Below is a small trained network, with its code and all its weights. Each question gives an input and a class and asks what happens when units are switched off, that is, made to give their printed mean instead of their output.

import numpy as np


def w(rows, s, z=0):
    codes = np.array(rows[::2]) - 128.0
    scale = np.full(codes.shape[1], s)
    scale[-1] = z or s
    return codes * scale


def norm(h):
    return h / np.sqrt((h * h).mean(-1, keepdims=True) + 1e-5)


def f(y):
    return np.maximum(y, 0)


def log_softmax(a):
    a = a - a.max(-1, keepdims=True)
    return a - np.log(np.exp(a).sum(-1, keepdims=True))


def net(x, mask):
    res = np.array(x, float).reshape(1, 7) / 4 @ E
    u = 0
    for l in range(2):
        y = f(norm(res) @ A[l][:, :-1].T + A[l][:, -1])
        res = res + np.where(mask[u : u + 5], y, B[l][:, -1]) @ B[l][:, :-1]
        u += 5
    return log_softmax(norm(res)[-1] @ U[:, :-1].T + U[:, -1])


A, B = {}, {}
E = w([
[141,136,76,168,156,118,165,145,194,184],'x0',
[177,89,138,144,116,103,144,119,80,159],'x1',
[131,123,140,131,192,92,98,164,65,123],'x2',
[182,126,161,74,177,105,89,206,152,120],'x3',
[84,133,80,117,82,254,126,130,109,117],'x4',
[105,70,123,117,145,123,132,125,121,196],'x5',
[80,132,149,128,96,100,215,180,143,130],'x6',
],0.0086)
A[0] = w([
[30,187,201,109,29,36,192,123,109,90,2],'L0N0',
[46,195,83,84,137,183,171,140,161,138,33],'L0N1',
[84,128,139,86,130,170,117,118,104,41,86],'L0N2',
[138,190,168,88,47,98,181,195,200,87,107],'L0N3',
[3,86,112,143,242,110,109,140,88,182,95],'L0N4',
],0.0062,0.0026)
B[0] = w([
[79,139,54,88,130,147,123,159,54,254,238],'L0N0',
[179,62,196,125,143,155,84,91,152,148,227],'L0N1',
[117,106,112,141,72,110,207,143,52,145,237],'L0N2',
[71,155,185,160,199,159,136,117,150,165,254],'L0N3',
[76,208,126,132,126,142,146,103,154,163,239],'L0N4',
],0.0095,0.0036)
A[1] = w([
[151,138,136,149,109,98,95,123,37,90,60],'L1N0',
[147,161,130,149,174,49,114,119,77,150,231],'L1N1',
[101,102,102,120,70,124,254,134,156,140,42],'L1N2',
[111,104,165,86,98,197,99,178,69,69,200],'L1N3',
[111,173,51,187,106,150,91,85,104,127,4],'L1N4',
],0.0088,0.0022)
B[1] = w([
[131,64,87,130,32,199,120,115,246,114,194],'L1N0',
[205,86,106,99,21,239,84,107,97,3,248],'L1N1',
[126,135,116,17,96,20,45,218,39,121,196],'L1N2',
[93,38,3,188,69,141,74,2,25,171,254],'L1N3',
[111,165,181,190,231,64,167,137,194,189,198],'L1N4',
],0.0075,0.0062)
U = w([
[178,34,62,167,40,179,67,1,92,119,253],'0',
[254,114,196,51,133,92,98,239,162,11,18],'1',
[10,158,96,98,128,111,142,166,24,237,134],'2',
[96,212,157,215,215,131,179,89,230,160,32],'3',
],0.0097,0.0023)

Each question gives the input, the list of numbers given to net, and the class t.
The units are the neurons (one row each of A and B). Each row of codes is followed by its name. A weight is (code - 128) times the scale printed after its matrix; where a second scale follows, it is the last column's (A, B and U).
mask holds one flag per neuron, layer by layer. A switched-off neuron (its flag False) gives its mean, the last column of its row in B, instead of its output. The means were averaged over made-up inputs and are rounded, as every weight is.
A unit's drop is (log p(t) with every unit on - log p(t) with that unit switched off) / (log p(t) with every unit on - log p(t) with every unit switched off).
The circuit of an input: a set's keep is (log p(t) with only the set's units on - log p(t) with every unit switched off) / (log p(t) with every unit on - log p(t) with every unit switched off). Starting from all 10 units, units are removed one at a time, each time the one whose removal leaves the highest keep (on an exact tie, the one counted first), for as long as the keep stays at least 0.8.
circuit, biggest first: the units of the circuit, biggest drop first
k most important neurons: the k neurons with the biggest drops, biggest first
k most important neurons of layer l: the k neurons of layer l with the biggest drops, biggest first
drop of u: that unit's drop, to one decimal
input [7,-1,2,5,1,-7,-2], class 1: circuit, biggest first : (L1N3)
input [7,1,-2,2,-5,-2,1], class 1: circuit, biggest first : (L1N3; L1N1)
input [-3,1,-3,0,-5,7,2], class 2: 2 most important neurons of layer 1 : (L1N3; L1N0)
input [8,5,-2,3,-7,-8,2], class 1: 3 most important neurons : (L1N1; L1N3; L1N4)
input [-5,1,-3,-8,2,2,0], class 2: 3 most important neurons of layer 1 : (L1N1; L1N2; L1N4)
input [0,-2,-8,2,-3,3,0], class 3: circuit, biggest first : (L0N3; L1N3)
input [-1,7,8,5,1,8,8], class 1: circuit, biggest first : (L1N3; L1N1; L0N0)
input [8,-8,-2,6,0,-4,-8], class 1: 3 most important neurons of layer 0 : (L0N4; L0N0; L0N3)
input [3,-8,1,-8,-6,-2,-3], class 3: 2 most important neurons : (L1N4; L1N3)
input [6,-5,5,7,6,-4,4], class 3: 4 most important neurons : (L0N3; L1N1; L1N2; L0N0)
input [6,-8,-7,8,4,6,2], class 3: 2 most important neurons : (L1N1; L0N3)
input [0,-3,3,-1,7,6,-5], class 2: 2 most important neurons : (L1N1; L0N4)
input [1,6,8,7,-2,6,4], class 1: 2 most important neurons : (L1N3; L1N1)
input [4,3,-1,0,0,-7,2], class 3: circuit, biggest first : (L0N3)
input [1,2,-6,2,-8,-4,6], class 2: 2 most important neurons : (L0N0; L0N3)
input [-1,-8,-6,0,-5,-1,0], class 3: 2 most important neurons of layer 1 : (L1N3; L1N2)
input [8,5,3,8,7,-3,3], class 3: 2 most important neurons of layer 1 : (L1N1; L1N2)
input [8,3,-8,-3,-2,8,4], class 2: drop of L1N2 : 0.8
input [4,3,4,6,0,-2,-7], class 1: drop of L1N4 : -0.1
input [-5,-5,6,8,-2,-3,0], class 0: circuit, biggest first : (L1N3)
input [3,7,6,-7,3,-8,7], class 2: drop of L1N4 : 0.0
input [-7,-4,3,-7,1,7,2], class 2: drop of L0N4 : 0.1
